Here is a tiny trained network, its code and every weight. The questions are about switching its units off for an input and a class, where a switched-off unit gives its printed mean instead of its output.

import numpy as np


def w(rows, s, z=0):
    codes = np.array(rows[::2]) - 128.0
    scale = np.full(codes.shape[1], s)
    scale[-1] = z or s
    return codes * scale


def norm(h):
    return h / np.sqrt((h * h).mean(-1, keepdims=True) + 1e-5)


def f(y):
    return np.maximum(y, 0)


def log_softmax(a):
    a = a - a.max(-1, keepdims=True)
    return a - np.log(np.exp(a).sum(-1, keepdims=True))


def net(x, mask):
    res = np.array(x, float).reshape(1, 4) / 4 @ E
    u = 0
    for l in range(2):
        y = f(norm(res) @ A[l][:, :-1].T + A[l][:, -1])
        res = res + np.where(mask[u : u + 3], y, B[l][:, -1]) @ B[l][:, :-1]
        u += 3
    return log_softmax(norm(res)[-1] @ U[:, :-1].T + U[:, -1])


A, B = {}, {}
E = w([
[114,254,164,85,125],'x0',
[82,123,138,99,169],'x1',
[123,100,200,108,97],'x2',
[221,110,176,155,208],'x3',
],0.0072)
A[0] = w([
[135,89,101,40,83,8],'L0N0',
[62,71,219,71,149,43],'L0N1',
[205,104,185,98,1,98],'L0N2',
],0.0074,0.0018)
B[0] = w([
[253,119,163,27,79,165],'L0N0',
[104,140,6,174,190,230],'L0N1',
[88,166,34,156,214,252],'L0N2',
],0.011,0.0028)
A[1] = w([
[108,122,102,89,59,66],'L1N0',
[121,6,127,146,99,7],'L1N1',
[129,149,77,124,158,88],'L1N2',
],0.015,0.0022)
B[1] = w([
[216,86,155,121,246,189],'L1N0',
[97,249,187,120,105,243],'L1N1',
[94,2,144,230,36,255],'L1N2',
],0.0098,0.0063)
U = w([
[89,106,77,178,143,152],'0',
[76,250,176,151,130,24],'1',
[98,88,115,152,142,211],'2',
[201,91,140,70,202,189],'3',
[128,49,207,100,47,2],'4',
],0.015,0.0044)

Each question gives the input, the list of numbers given to net, and the class t.
The units are the neurons (one row each of A and B). Each row of codes is followed by its name. A weight is (code - 128) times the scale printed after its matrix; where a second scale follows, it is the last column's (A, B and U).
mask holds one flag per neuron, layer by layer. A switched-off neuron (its flag False) gives its mean, the last column of its row in B, instead of its output. The means were averaged over made-up inputs and are rounded, as every weight is.
A unit's drop is (log p(t) with every unit on - log p(t) with that unit switched off) / (log p(t) with every unit on - log p(t) with every unit switched off).
The circuit of an input: a set's keep is (log p(t) with only the set's units on - log p(t) with every unit switched off) / (log p(t) with every unit on - log p(t) with every unit switched off). Starting from all 6 units, units are removed one at a time, each time the one whose removal leaves the highest keep (on an exact tie, the one counted first), for as long as the keep stays at least 0.8.
circuit, biggest first: the units of the circuit, biggest drop first
most important unit: the unit with the biggest drop
top k neurons: the k neurons with the biggest drops, biggest first
top k neurons in layer l: the k neurons of layer l with the biggest drops, biggest first
input [5,-2,-5,2], class 0: most important unit -> L1N1
input [-7,-2,1,7], class 1: top 2 neurons in layer 1 -> (L1N1; L1N2)
input [-8,6,-2,-8], class 1: top 4 neurons -> (L1N1; L0N2; L1N2; L0N0)
input [6,7,8,7], class 0: top 2 neurons in layer 0 -> (L0N1; L0N0)
input [-2,6,-5,-7], class 3: circuit, biggest first -> (L1N0; L0N2; L0N1; L0N0)
input [5,4,8,3], class 0: circuit, biggest first -> (L0N1; L1N1)
input [-6,-4,6,-7], class 3: circuit, biggest first -> (L1N0; L1N2)
input [4,4,-3,-8], class 3: top 2 neurons in layer 1 -> (L1N0; L1N1)
input [-6,4,8,5], class 0: circuit, biggest first -> (L0N1; L1N0)
input [2,6,6,-8], class 3: circuit, biggest first -> (L1N0; L0N0)
input [2,4,7,-5], class 0: top 2 neurons -> (L0N1; L0N2)
input [-2,3,2,-4], class 3: top 3 neurons -> (L1N0; L0N0; L0N2)
input [3,7,3,7], class 2: circuit, biggest first -> (L0N1; L1N2)
input [-1,0,1,2], class 4: most important unit -> L1N2
input [-8,5,7,1], class 1: top 2 neurons in layer 1 -> (L1N1; L1N2)
input [5,-3,6,-5], class 0: circuit, biggest first -> (L0N2; L1N1)
input [-4,-7,8,6], class 0: top 2 neurons -> (L0N2; L1N0)
input [-8,-7,-3,5], class 1: top 2 neurons in layer 0 -> (L0N1; L0N2)
input [5,-8,8,5], class 0: circuit, biggest first -> (L0N2; L1N1)
input [-4,-7,7,-3], class 0: circuit, biggest first -> (L0N2)
input [6,-1,-4,-8], class 3: top 2 neurons in layer 1 -> (L1N0; L1N1)
input [-8,2,-6,0], class 1: circuit, biggest first -> (L1N1; L0N2; L0N1)
input [-8,8,0,6], class 1: top 3 neurons -> (L1N1; L0N2; L1N2)
input [-8,-2,-4,6], class 1: top 2 neurons -> (L1N1; L0N2)
input [-8,-4,5,-7], class 1: top 2 neurons -> (L1N1; L1N2)
input [-5,3,3,0], class 1: top 2 neurons in layer 1 -> (L1N1; L1N0)
